Here is a tiny trained network, its code and every weight. The questions are about switching its units off for an input and a class, where a switched-off unit gives its printed mean instead of its output.

import numpy as np


def w(rows, s, z=0):
    codes = np.array(rows[::2]) - 128.0
    scale = np.full(codes.shape[1], s)
    scale[-1] = z or s
    return codes * scale


def f(y):
    return np.maximum(y, 0)


def log_softmax(a):
    a = a - a.max(-1, keepdims=True)
    return a - np.log(np.exp(a).sum(-1, keepdims=True))


def net(x, mask):
    res = np.array(x, float).reshape(1, 4) / 4 @ E
    y = f(res @ A[0][:, :-1].T + A[0][:, -1])
    res = res + np.where(mask, y, B[0][:, -1]) @ B[0][:, :-1]
    return log_softmax(res[-1] @ U[:, :-1].T + U[:, -1])


A, B = {}, {}
E = w([
[86,41,133,120,214,94,130,69,122,130,133,181],'x0',
[151,168,132,162,165,2,137,104,128,131,126,78],'x1',
[123,184,118,202,64,149,107,16,143,135,86,186],'x2',
[11,188,138,187,177,133,86,164,132,128,175,137],'x3',
],0.0081)
A[0] = w([
[136,106,116,106,152,119,131,195,124,125,143,113,82],'N0',
[129,120,128,110,143,129,133,157,125,127,132,121,250],'N1',
[2,189,135,160,164,145,119,164,127,119,145,142,86],'N2',
[157,107,134,116,113,125,128,125,136,138,119,125,118],'N3',
[120,152,126,149,108,138,128,89,132,131,117,145,154],'N4',
[124,89,134,108,150,113,129,190,130,122,126,110,91],'N5',
[157,166,126,142,148,4,133,107,126,126,125,102,90],'N6',
[133,110,131,99,155,122,135,179,130,142,133,100,83],'N7',
[146,162,136,126,102,151,118,165,136,118,118,108,90],'N8',
[125,149,129,138,118,141,121,85,131,127,126,143,77],'N9',
[128,160,133,148,108,150,122,51,126,125,127,147,128],'N10',
[145,122,131,123,119,120,124,128,132,129,135,141,166],'N11',
[92,45,135,120,180,108,128,69,128,126,131,158,104],'N12',
[171,214,136,126,79,160,136,192,125,134,131,101,86],'N13',
[123,87,129,105,106,218,126,143,130,133,128,152,98],'N14',
[129,137,127,136,128,134,127,104,130,128,122,139,84],'N15',
[244,67,130,96,101,134,141,86,123,117,114,133,80],'N16',
[127,155,118,146,112,138,140,76,130,135,112,139,72],'N17',
[97,94,123,119,124,220,131,136,123,120,128,157,84],'N18',
[135,112,136,116,139,135,132,159,125,129,133,117,93],'N19',
[103,65,136,119,169,130,134,98,128,133,125,158,73],'N20',
[119,132,124,136,113,127,125,96,128,134,127,140,74],'N21',
],0.02,0.011)
B[0] = w([
[135,110,147,98,130,107,128,123,122,100,121,178,187],'N0',
[128,69,149,253,103,157,118,137,129,126,118,87,219],'N1',
[137,69,99,75,141,133,132,128,135,197,121,108,251],'N2',
[117,110,120,135,130,120,131,139,128,156,126,121,159],'N3',
[126,89,149,165,113,138,125,142,130,102,128,131,191],'N4',
[129,114,152,102,114,117,129,119,130,101,131,176,188],'N5',
[124,207,190,113,169,134,131,120,133,147,132,114,238],'N6',
[122,107,148,86,118,135,130,126,125,93,140,161,182],'N7',
[123,162,95,122,119,117,126,133,120,116,136,133,171],'N8',
[119,117,139,111,128,118,122,125,120,106,124,157,160],'N9',
[136,84,157,155,113,126,129,135,125,94,127,144,207],'N10',
[128,115,125,151,128,131,124,135,136,131,123,114,157],'N11',
[132,174,64,141,100,125,131,130,123,98,133,128,226],'N12',
[127,176,53,124,111,121,129,119,123,99,128,139,220],'N13',
[133,182,189,128,160,123,134,116,134,137,131,113,194],'N14',
[129,130,132,112,123,126,124,137,129,119,129,153,142],'N15',
[125,69,96,76,146,135,126,130,134,197,128,112,234],'N16',
[120,109,145,103,128,119,129,129,119,102,138,162,171],'N17',
[124,195,176,118,163,119,129,122,131,139,131,118,189],'N18',
[120,120,142,113,130,111,126,131,124,116,126,149,154],'N19',
[125,172,76,106,114,121,124,131,120,109,125,139,183],'N20',
[128,117,135,107,119,114,134,121,127,114,136,146,147],'N21',
],0.036,0.016)
U = w([
[154,70,106,71,136,132,123,139,145,210,126,115,109],'0',
[142,78,194,120,94,102,116,136,116,60,148,208,103],'1',
[141,210,209,124,179,122,131,106,147,146,148,108,110],'2',
[144,190,36,126,74,109,119,130,111,95,145,134,98],'3',
[153,81,159,254,93,180,96,156,139,131,114,77,254],'4',
],0.0088,0.0081)

Each question gives the input, the list of numbers given to net, and the class t.
The units are the neurons (one row each of A and B). Each row of codes is followed by its name. A weight is (code - 128) times the scale printed after its matrix; where a second scale follows, it is the last column's (A, B and U).
mask holds one flag per neuron, in row order. A switched-off neuron (its flag False) gives its mean, the last column of its row in B, instead of its output. The means were averaged over made-up inputs and are rounded, as every weight is.
A unit's drop is (log p(t) with every unit on - log p(t) with that unit switched off) / (log p(t) with every unit on - log p(t) with every unit switched off).
The circuit of an input: a set's keep is (log p(t) with only the set's units on - log p(t) with every unit switched off) / (log p(t) with every unit on - log p(t) with every unit switched off). Starting from the 12 units with the biggest drops (on a tie, the unit counted first), units are removed one at a time, each time the one whose removal leaves the highest keep (on an exact tie, the one counted first), for as long as the keep stays at least 0.8.
units of the circuit, in order: the units of the circuit, biggest drop first
unit that matters most: the unit with the biggest drop
k most important neurons: the k neurons with the biggest drops, biggest first
drop when u is switched off: that unit's drop, to one decimal
input [7,-1,1,-6], class 3: unit that matters most => N12
input [-3,6,-5,-4], class 2: 3 most important neurons => [N6, N2, N10]
input [-7,8,3,8], class 0: 4 most important neurons => [N2, N14, N18, N12]
input [8,7,-3,-3], class 3: 3 most important neurons => [N12, N20, N14]
input [-7,-6,7,3], class 1: 4 most important neurons => [N10, N12, N4, N6]
input [5,6,5,6], class 0: 3 most important neurons => [N2, N14, N18]
input [8,8,6,-7], class 2: 3 most important neurons => [N6, N2, N13]
input [3,-7,5,8], class 0: 2 most important neurons => [N2, N6]
input [6,-4,-4,-2], class 3: 3 most important neurons => [N12, N20, N6]
input [-4,-4,4,-1], class 1: 4 most important neurons => [N6, N12, N1, N10]
input [-3,-8,6,4], class 2: 2 most important neurons => [N18, N14]
input [5,1,-5,3], class 1: 2 most important neurons => [N13, N5]
input [7,-5,3,1], class 3: 3 most important neurons => [N12, N6, N20]
input [1,0,-3,3], class 4: units of the circuit, in order => [N1]
input [-6,1,4,1], class 3: 2 most important neurons => [N13, N1]
input [7,-7,-2,-6], class 2: 3 most important neurons => [N14, N18, N2]
input [-2,-8,4,7], class 2: 3 most important neurons => [N18, N14, N16]
input [-2,-3,2,0], class 4: drop when N6 is switched off => 1.2
input [6,-8,-6,2], class 2: drop when N18 is switched off => 1.7
input [-6,7,4,8], class 0: drop when N2 is switched off => 7.1
input [3,2,-7,1], class 1: drop when N18 is switched off => 0.0
input [6,-8,3,6], class 2: units of the circuit, in order => [N18]
